a =
1.03,0.47,-0.62,-1.21,-1.55,1.70,0.45,-2.11,1.10,1.51,-1.07,2.10,0.28,0.29,1.36
-2.82,-0.52,-0.11,-0.32,1.01,-2.20,-0.25,0.95,-1.66,-1.83,-0.14,-1.65,-1.40,-0.24,-2.35
-2.81,-0.53,-0.10,-0.29,1.03,-2.21,-0.26,0.97,-1.66,-1.84,-0.13,-1.67,-1.39,-0.25,-2.35
-2.66,-0.60,-0.08,-0.15,1.05,-2.24,-0.37,1.09,-1.68,-1.90,-0.02,-1.84,-1.32,-0.34,-2.32
2.26,-0.89,0.21,1.61,-0.20,0.04,-1.29,0.86,0.08,-0.28,1.06,-1.62,1.03,-1.08,0.88
1.62,-1.01,0.23,1.60,0.10,-0.52,-1.39,1.18,-0.33,-0.76,1.08,-2.09,0.70,-1.14,0.32
-1.39,-0.98,0.05,0.63,0.87,-2.09,-1.00,1.43,-1.53,-1.92,0.48,-2.51,-0.76,-0.83,-1.74
-2.83,-0.52,-0.10,-0.31,1.03,-2.21,-0.25,0.97,-1.66,-1.84,-0.14,-1.66,-1.40,-0.24,-2.36
0.63,0.47,-0.68,-1.39,-1.49,1.53,0.53,-2.15,0.96,1.38,-1.19,2.10,0.09,0.33,1.10
0.64,0.47,-0.68,-1.39,-1.49,1.54,0.53,-2.15,0.96,1.39,-1.18,2.11,0.09,0.34,1.11
1.00,-1.08,0.24,1.52,0.33,-0.98,-1.42,1.39,-0.66,-1.13,1.04,-2.40,0.39,-1.15,-0.18
Indices start at 1.
row 1 col 1: 1.03
row 3 col 9: -1.66
row 3 col 15: -2.35
row 10 col 15: 1.11
row 7 col 1: -1.39
row 1 col 13: 0.28
row 2 col 7: -0.25
row 8 col 6: -2.21
row 8 col 14: -0.24
row 5 col 6: 0.04
row 1 col 10: 1.51
row 5 col 3: 0.21
row 11 col 9: -0.66
row 9 col 12: 2.10
row 6 col 6: -0.52
row 7 col 8: 1.43
row 1 col 14: 0.29
row 6 col 5: 0.10
row 9 col 3: -0.68
row 3 col 12: -1.67
row 11 col 10: -1.13
row 3 col 11: -0.13
row 5 col 15: 0.88
row 10 col 2: 0.47
row 9 col 8: -2.15
row 8 col 12: -1.66
row 1 col 5: -1.55
row 1 col 12: 2.10
row 2 col 2: -0.52
row 3 col 2: -0.53
row 10 col 14: 0.34
row 3 col 1: -2.81
row 8 col 8: 0.97
row 6 col 15: 0.32
row 2 col 14: -0.24
row 5 col 4: 1.61
row 7 col 2: -0.98
row 3 col 10: -1.84

data =
[[ 0.15  0.15 -0.15  0.13 -0.16  0.14  0.14  0.09  0.13]
 [ 0.16  0.16  0.06  0.17  0.07 -0.17 -0.18  0.16  0.16]
 [-0.16 -0.16  0.17 -0.14  0.17  0.00  0.00 -0.08 -0.13]
 [ 0.15  0.15 -0.18  0.15 -0.18 -0.15 -0.15  0.15  0.14]
 [-0.17 -0.17 -0.01 -0.17 -0.02  0.17  0.17 -0.17 -0.17]]
Rows and columns are counted from 1.
(1, 1) = 0.15
(4, 9) = 0.14
(4, 5) = -0.18
(1, 4) = 0.13
(2, 2) = 0.16
(2, 7) = -0.18
(1, 6) = 0.14
(5, 2) = -0.17
(3, 5) = 0.17
(2, 3) = 0.06
(4, 4) = 0.15
(3, 1) = -0.16
(1, 2) = 0.15
(2, 6) = -0.17
(5, 5) = -0.02
(3, 9) = -0.13
(4, 8) = 0.15
(3, 8) = -0.08
(5, 9) = -0.17
(1, 8) = 0.09
(4, 7) = -0.15
(1, 3) = -0.15
(1, 9) = 0.13
(5, 7) = 0.17
(5, 1) = -0.17
(3, 6) = 0.00
(4, 2) = 0.15

m =
87.858	-20.776	27.388	48.598	42.511	-6.024	-4.396	-7.849	55.799	22.163	180.611	-24.858	48.895
21.515	-110.082	71.602	16.477	58.199	-24.240	63.395	144.301	51.124	48.708	-58.336	-29.097	40.983
48.422	-44.811	34.390	23.265	33.120	41.267	-8.170	36.104	39.820	16.566	90.174	-59.741	31.757
-131.790	233.956	-159.850	-64.921	-144.113	242.555	-79.859	-201.851	-152.455	-109.098	-141.689	39.427	-124.249
18.059	73.235	40.161	30.642	35.795	-149.091	66.557	13.623	32.535	53.994	-2.088	156.584	37.196
70.345	-47.913	19.531	33.737	31.114	59.221	-19.220	7.822	42.419	7.084	145.967	-78.499	34.097
64.894	89.339	2.191	39.174	13.461	-16.396	-32.585	-87.359	28.927	9.344	197.377	42.289	30.215
17.011	-39.503	26.682	8.297	20.798	53.264	2.135	49.193	21.362	11.600	13.637	-49.642	15.974
11.176	29.494	12.101	5.595	4.551	50.104	-23.197	-7.220	8.719	3.061	50.108	-15.296	7.598
Rows and columns are counted from 1.
(1, 1) -> 87.858
(4, 1) -> -131.790
(3, 11) -> 90.174
(5, 11) -> -2.088
(7, 10) -> 9.344
(6, 6) -> 59.221
(1, 5) -> 42.511
(8, 6) -> 53.264
(2, 7) -> 63.395
(2, 2) -> -110.082
(6, 8) -> 7.822
(8, 4) -> 8.297
(9, 2) -> 29.494
(9, 7) -> -23.197
(2, 12) -> -29.097
(4, 2) -> 233.956
(3, 1) -> 48.422
(6, 4) -> 33.737
(6, 9) -> 42.419
(2, 13) -> 40.983
(1, 7) -> -4.396
(5, 5) -> 35.795
(3, 2) -> -44.811
(5, 7) -> 66.557
(3, 7) -> -8.170
(9, 11) -> 50.108
(6, 2) -> -47.913
(2, 5) -> 58.199
(2, 10) -> 48.708
(9, 9) -> 8.719
(3, 13) -> 31.757
(8, 3) -> 26.682
(3, 6) -> 41.267
(2, 3) -> 71.602
